Here is a tiny trained network, its code and every weight. The questions are about switching its units off for an input and a class, where a switched-off unit gives its printed mean instead of its output.

import numpy as np


def w(rows, s, z=0):
    codes = np.array(rows[::2]) - 128.0
    scale = np.full(codes.shape[1], s)
    scale[-1] = z or s
    return codes * scale


def f(y):
    return y / 2 * (1 + np.tanh(0.7978845608 * (y + 0.044715 * y**3)))


def log_softmax(a):
    a = a - a.max(-1, keepdims=True)
    return a - np.log(np.exp(a).sum(-1, keepdims=True))


def net(x, mask):
    res = np.array(x, float).reshape(1, 7) / 4 @ E
    y = f(res @ A[0][:, :-1].T + A[0][:, -1])
    res = res + np.where(mask, y, B[0][:, -1]) @ B[0][:, :-1]
    return log_softmax(res[-1] @ U[:, :-1].T + U[:, -1])


A, B = {}, {}
E = w([
[2,125,91,87,99,105,175,59,224,134,43],'x0',
[156,154,128,201,66,121,213,154,97,44,116],'x1',
[156,123,124,127,118,141,149,113,148,129,149],'x2',
[91,111,60,140,134,107,150,184,136,164,245],'x3',
[162,156,74,131,141,132,87,77,175,83,155],'x4',
[131,197,74,111,136,154,87,143,98,123,143],'x5',
[145,102,110,112,97,160,133,137,149,176,124],'x6',
],0.008)
A[0] = w([
[126,114,159,179,80,160,97,96,67,128,183,4],'neuron 0',
[125,121,115,200,2,168,162,167,106,26,129,42],'neuron 1',
[184,75,155,121,104,142,107,110,78,112,177,21],'neuron 2',
[141,159,78,92,110,99,129,62,218,96,108,115],'neuron 3',
[93,129,66,182,141,93,155,150,135,160,198,110],'neuron 4',
[71,130,116,49,120,111,213,125,113,125,97,54],'neuron 5',
[202,130,147,146,168,117,115,180,114,126,132,19],'neuron 6',
[134,71,158,81,170,135,71,119,103,134,159,42],'neuron 7',
[155,151,155,113,132,202,126,101,123,100,61,79],'neuron 8',
],0.0086,0.0043)
B[0] = w([
[111,166,52,167,91,54,112,96,77,132,97,143],'neuron 0',
[9,114,141,208,160,173,77,75,198,192,212,253],'neuron 1',
[119,92,11,122,79,28,87,120,123,32,97,169],'neuron 2',
[92,60,113,141,84,150,156,140,145,45,100,253],'neuron 3',
[189,105,241,46,134,145,250,136,147,253,44,218],'neuron 4',
[72,90,66,90,59,142,128,144,76,55,113,210],'neuron 5',
[65,100,47,63,56,97,227,125,60,64,95,176],'neuron 6',
[21,77,61,190,108,95,91,134,116,163,134,166],'neuron 7',
[196,165,188,67,254,40,137,27,161,214,111,183],'neuron 8',
],0.0072,0.0058)
U = w([
[105,80,2,95,40,67,104,117,49,72,127,1],'0',
[94,101,85,189,160,146,45,101,120,177,166,179],'1',
[164,86,112,135,143,183,101,161,90,92,135,237],'2',
[159,132,114,134,123,114,96,172,126,119,130,209],'3',
[202,169,111,102,197,37,196,96,138,194,119,38],'4',
],0.0074,0.0062)

Each question gives the input, the list of numbers given to net, and the class t.
The units are the neurons (one row each of A and B). Each row of codes is followed by its name. A weight is (code - 128) times the scale printed after its matrix; where a second scale follows, it is the last column's (A, B and U).
mask holds one flag per neuron, in row order. A switched-off neuron (its flag False) gives its mean, the last column of its row in B, instead of its output. The means were averaged over made-up inputs and are rounded, as every weight is.
A unit's drop is (log p(t) with every unit on - log p(t) with that unit switched off) / (log p(t) with every unit on - log p(t) with every unit switched off).
The circuit of an input: a set's keep is (log p(t) with only the set's units on - log p(t) with every unit switched off) / (log p(t) with every unit on - log p(t) with every unit switched off). Starting from all 9 units, units are removed one at a time, each time the one whose removal leaves the highest keep (on an exact tie, the one counted first), for as long as the keep stays at least 0.8.
circuit, biggest first: the units of the circuit, biggest drop first
unit that matters most: the unit with the biggest drop
top k neurons: the k neurons with the biggest drops, biggest first
drop when u is switched off: that unit's drop, to one decimal
input [-8,2,7,-6,-7,-2,-6], class 0: circuit, biggest first	neuron 6; neuron 2
input [-3,2,-2,8,-6,-6,7], class 4: circuit, biggest first	neuron 4
input [-8,7,2,4,5,7,8], class 0: top 3 neurons	neuron 6; neuron 2; neuron 0
input [7,-6,7,-2,-6,5,-7], class 0: top 3 neurons	neuron 5; neuron 1; neuron 4
input [-5,2,0,-1,-3,2,5], class 0: top 4 neurons	neuron 6; neuron 2; neuron 4; neuron 0
input [-1,5,2,-7,-6,-8,-2], class 4: top 4 neurons	neuron 8; neuron 3; neuron 7; neuron 5
input [-7,3,4,3,7,-8,-3], class 0: top 2 neurons	neuron 2; neuron 6
input [-6,-4,-4,0,0,-2,1], class 0: top 3 neurons	neuron 6; neuron 2; neuron 1
input [-6,5,5,4,0,8,-3], class 0: top 4 neurons	neuron 6; neuron 2; neuron 0; neuron 8
input [-7,5,0,-7,0,-5,6], class 0: top 2 neurons	neuron 2; neuron 6
input [2,3,-6,7,0,6,-3], class 4: top 2 neurons	neuron 4; neuron 3
input [4,-5,-6,3,6,-2,1], class 2: top 2 neurons	neuron 1; neuron 3
input [-2,8,-7,-7,4,4,5], class 1: top 2 neurons	neuron 1; neuron 4
input [-7,1,-6,8,5,1,-1], class 4: unit that matters most	neuron 4
input [-2,6,0,-1,5,8,-2], class 1: drop when neuron 1 is switched off	0.7
input [-1,8,1,-3,6,-3,1], class 1: drop when neuron 1 is switched off	0.7
input [-3,8,-4,1,7,7,-8], class 1: drop when neuron 1 is switched off	1.0
input [-8,-2,7,7,7,-1,1], class 0: top 2 neurons	neuron 2; neuron 6
